Look-ups in named tables: a row name and a column name give one cell, copied from the table.

Table nazu
	sodi	risu	kem
toziver	100	113	143
kilitod	102	131	139
mumilef	115	154	137
dutotu	114	160	166
zuf	101	99	48
maki	139	210	69
lino	144	104	129
lidakit	54	92	74
kimukil	120	119	130

risu of dutotu is 160
kem of toziver is 143
kem of maki is 69
sodi of dutotu is 114
sodi of kimukil is 120
sodi of kilitod is 102
sodi of maki is 139
kem of zuf is 48
kem of lidakit is 74
kem of mumilef is 137
risu of toziver is 113
sodi of lidakit is 54
sodi of toziver is 100
risu of zuf is 99
risu of lino is 104
kem of lino is 129
risu of kimukil is 119

Table dibuk
         fubid     gaz  tipuzi  pagepef     sab     duk     fut  satofet  vofusad    supo
ganuk   60.478  78.948  85.189   56.784  66.092  73.615  64.006   54.624   60.468  53.854
zipari  61.468  59.122  63.196   64.708  66.191  54.954  52.097   64.497   56.558  52.023
rim     60.894  67.843  47.458   72.397  59.586  70.795  64.147   62.825   51.166  48.737
fipimu  68.461  43.030  58.687   61.767  64.535  60.357  69.755   70.077   59.552  65.949
nepivu  56.657  66.209  63.672   58.632  73.318  63.977  66.441   54.626   50.495  70.115
gez     63.694  88.414  22.129   65.070  66.246  50.947  63.903   56.136   58.031  57.832
gevonu  59.454  69.995  64.556   51.731  67.953  58.322  61.136   66.357   59.329  55.196
belo    60.276  61.410  69.509   56.800  64.710  81.447  41.178   67.522   66.740  58.000
tado    64.875  55.155  53.821   67.300  69.188  56.770  69.324   70.753   46.175  66.844
num     66.218  61.999  35.764   51.207  73.312  76.290  56.170   52.657   59.656  57.645
raka    55.812  72.657  67.706   57.015  38.906  68.202  53.402   43.932   54.757  58.742
sabo    58.393  62.893  60.733   62.934  83.938  58.927  68.199   40.913   68.139  57.525

gevonu, fut: 61.136
sabo, sab: 83.938
nepivu, pagepef: 58.632
fipimu, fut: 69.755
gez, gaz: 88.414
zipari, fubid: 61.468
sabo, supo: 57.525
gevonu, fubid: 59.454
tado, satofet: 70.753
raka, vofusad: 54.757
gevonu, satofet: 66.357

zupedu =
fields: ger, sofete, mok, budagu, zepufe, nozoz, fefut, bev
gobemi: [169, 87, 106, 143, 124, 55, 99, 67]
napokal: [194, 78, 151, 137, 103, 45, 79, 187]
pabid: [157, 56, 64, 46, 127, 101, 56, 179]
dekimo: [183, 80, 110, 55, 73, 119, 171, 111]

pabid, mok -> 64
pabid, fefut -> 56
gobemi, zepufe -> 124
gobemi, fefut -> 99
gobemi, bev -> 67
pabid, ger -> 157
dekimo, sofete -> 80
gobemi, ger -> 169
pabid, sofete -> 56
dekimo, nozoz -> 119
pabid, zepufe -> 127
gobemi, budagu -> 143
Which row has the largest ger? napokal

benu =
|  | der | zoten | gov | punosi | gafiga |
|---|---|---|---|---|---|
| lefu | 682 | 652 | 658 | 671 | 653 |
| bor | 720 | 649 | 642 | 667 | 680 |
| dimure | 749 | 662 | 115 | 715 | 694 |
| fad | 643 | 911 | 740 | 707 | 85 |

gov of fad = 740
zoten of dimure = 662
gafiga of fad = 85
der of dimure = 749
gafiga of bor = 680
zoten of fad = 911
gafiga of dimure = 694
gov of dimure = 115
der of fad = 643
der of lefu = 682
punosi of dimure = 715
punosi of fad = 707
gov of lefu = 658
der of bor = 720
zoten of lefu = 652
gov of bor = 642
zoten of bor = 649
punosi of lefu = 671
punosi of bor = 667
gafiga of lefu = 653

vopif:
fields: bago, rep, gom, rop
gika: [0.9, 0.9, 1.0, 0.9]
mas: [0.8, 0.9, 0.8, 0.9]
dup: [0.5, 0.4, 0.7, 0.3]
lag: [0.9, 1.0, 0.8, 0.9]
lek: [0.8, 0.8, 0.8, 0.7]
lagod: [0.9, 0.5, 0.6, 0.2]
pebo: [0.8, 0.3, 0.4, 0.2]

rop of mas = 0.9
bago of pebo = 0.8
gom of pebo = 0.4
rop of lagod = 0.2
gom of mas = 0.8
rep of lek = 0.8
bago of lek = 0.8
bago of lagod = 0.9
gom of lagod = 0.6
Row with the largest rep: lag

fug:
         fumep  kurotok   biz  nasunor   dup   vod   lig  vebene  dezini   nev
lurulum   -378     -399  -303     -243  -480  -311  -349     -47    -489   -75
vusi      -511     -310  -399     -483  -231   -43  -254    -487    -397   734
putibo    -243     -489   -39     -203  -497    51  -253    -394    -308   461
nog       -405     -308  -399     -412  -301   -41  -559    -218    -488   594
vuk       -399     -218  -398     -230  -475  -125  -336    -306    -218   129
lapilok   -490     -312  -307     -207  -348  -398  -106    -306    -308   513
nuz       -130     -128  -220     -382  -459  -129  -536    -309    -488   226
rebopi    -379     -488  -308      329  -546  -220  -445    -309    -487  -120
rufep     -447     -398  -492     -401   520  -224  -349    -491     319   610
maguk     -478     -128  -396     -320  -434  -486  -286    -312    -488  -265
lefurur   -316     -219  -130     -369  -503  -400  -231    -490    -400  -139

rufep, vebene => -491
rebopi, biz => -308
rebopi, vod => -220
rebopi, kurotok => -488
maguk, nasunor => -320
nog, kurotok => -308
nuz, biz => -220
nog, dup => -301
maguk, dezini => -488
nog, nev => 594
putibo, vod => 51
nog, dezini => -488
nuz, dup => -459
vuk, kurotok => -218
lefurur, vod => -400
lefurur, lig => -231
lapilok, kurotok => -312
rufep, dezini => 319
Which row has the largest vod? putibo

mape =
|  | simeviv | suzog | rukate | fanez | kif | pifa | vebugo |
|---|---|---|---|---|---|---|---|
| tebati | 0.44 | 0.34 | 0.51 | 0.46 | 0.58 | 0.49 | 0.23 |
| sof | 0.51 | 0.07 | 0.39 | 0.49 | 0.47 | 0.48 | 0.42 |
| zarode | 0.50 | 0.32 | 0.21 | 0.47 | 0.46 | 0.49 | 0.51 |
| rok | 0.48 | 0.44 | 0.74 | 0.44 | 0.46 | 0.50 | 0.14 |
| bagolog | 0.46 | 0.08 | 0.25 | 0.46 | 0.50 | 0.49 | 0.30 |
| baruso | 0.49 | 0.73 | 0.30 | 0.53 | 0.45 | 0.51 | 0.27 |
| kizu | 0.50 | 0.73 | 0.34 | 0.54 | 0.46 | 0.53 | 0.27 |
| vivug | 0.43 | 0.30 | 0.39 | 0.50 | 0.47 | 0.54 | 0.80 |
| tafake | 0.48 | 0.54 | 0.80 | 0.45 | 0.39 | 0.43 | 0.64 |
| dirinub | 0.46 | 0.76 | 0.69 | 0.53 | 0.57 | 0.47 | 0.21 |
| nisuz | 0.43 | 0.41 | 0.31 | 0.49 | 0.45 | 0.40 | 0.73 |
| negu | 0.55 | 0.12 | 0.48 | 0.48 | 0.48 | 0.51 | 0.29 |
| nam | 0.53 | 0.59 | 0.80 | 0.45 | 0.44 | 0.45 | 0.32 |
| lokir | 0.59 | 0.93 | 0.28 | 0.46 | 0.60 | 0.46 | 0.84 |

fanez of sof = 0.49
rukate of bagolog = 0.25
pifa of dirinub = 0.47
fanez of tebati = 0.46
suzog of lokir = 0.93
kif of baruso = 0.45
suzog of tafake = 0.54
rukate of nam = 0.80
vebugo of vivug = 0.80
simeviv of vivug = 0.43
simeviv of rok = 0.48
rukate of tebati = 0.51
vebugo of rok = 0.14
simeviv of kizu = 0.50
Row with the largest suzog: lokir

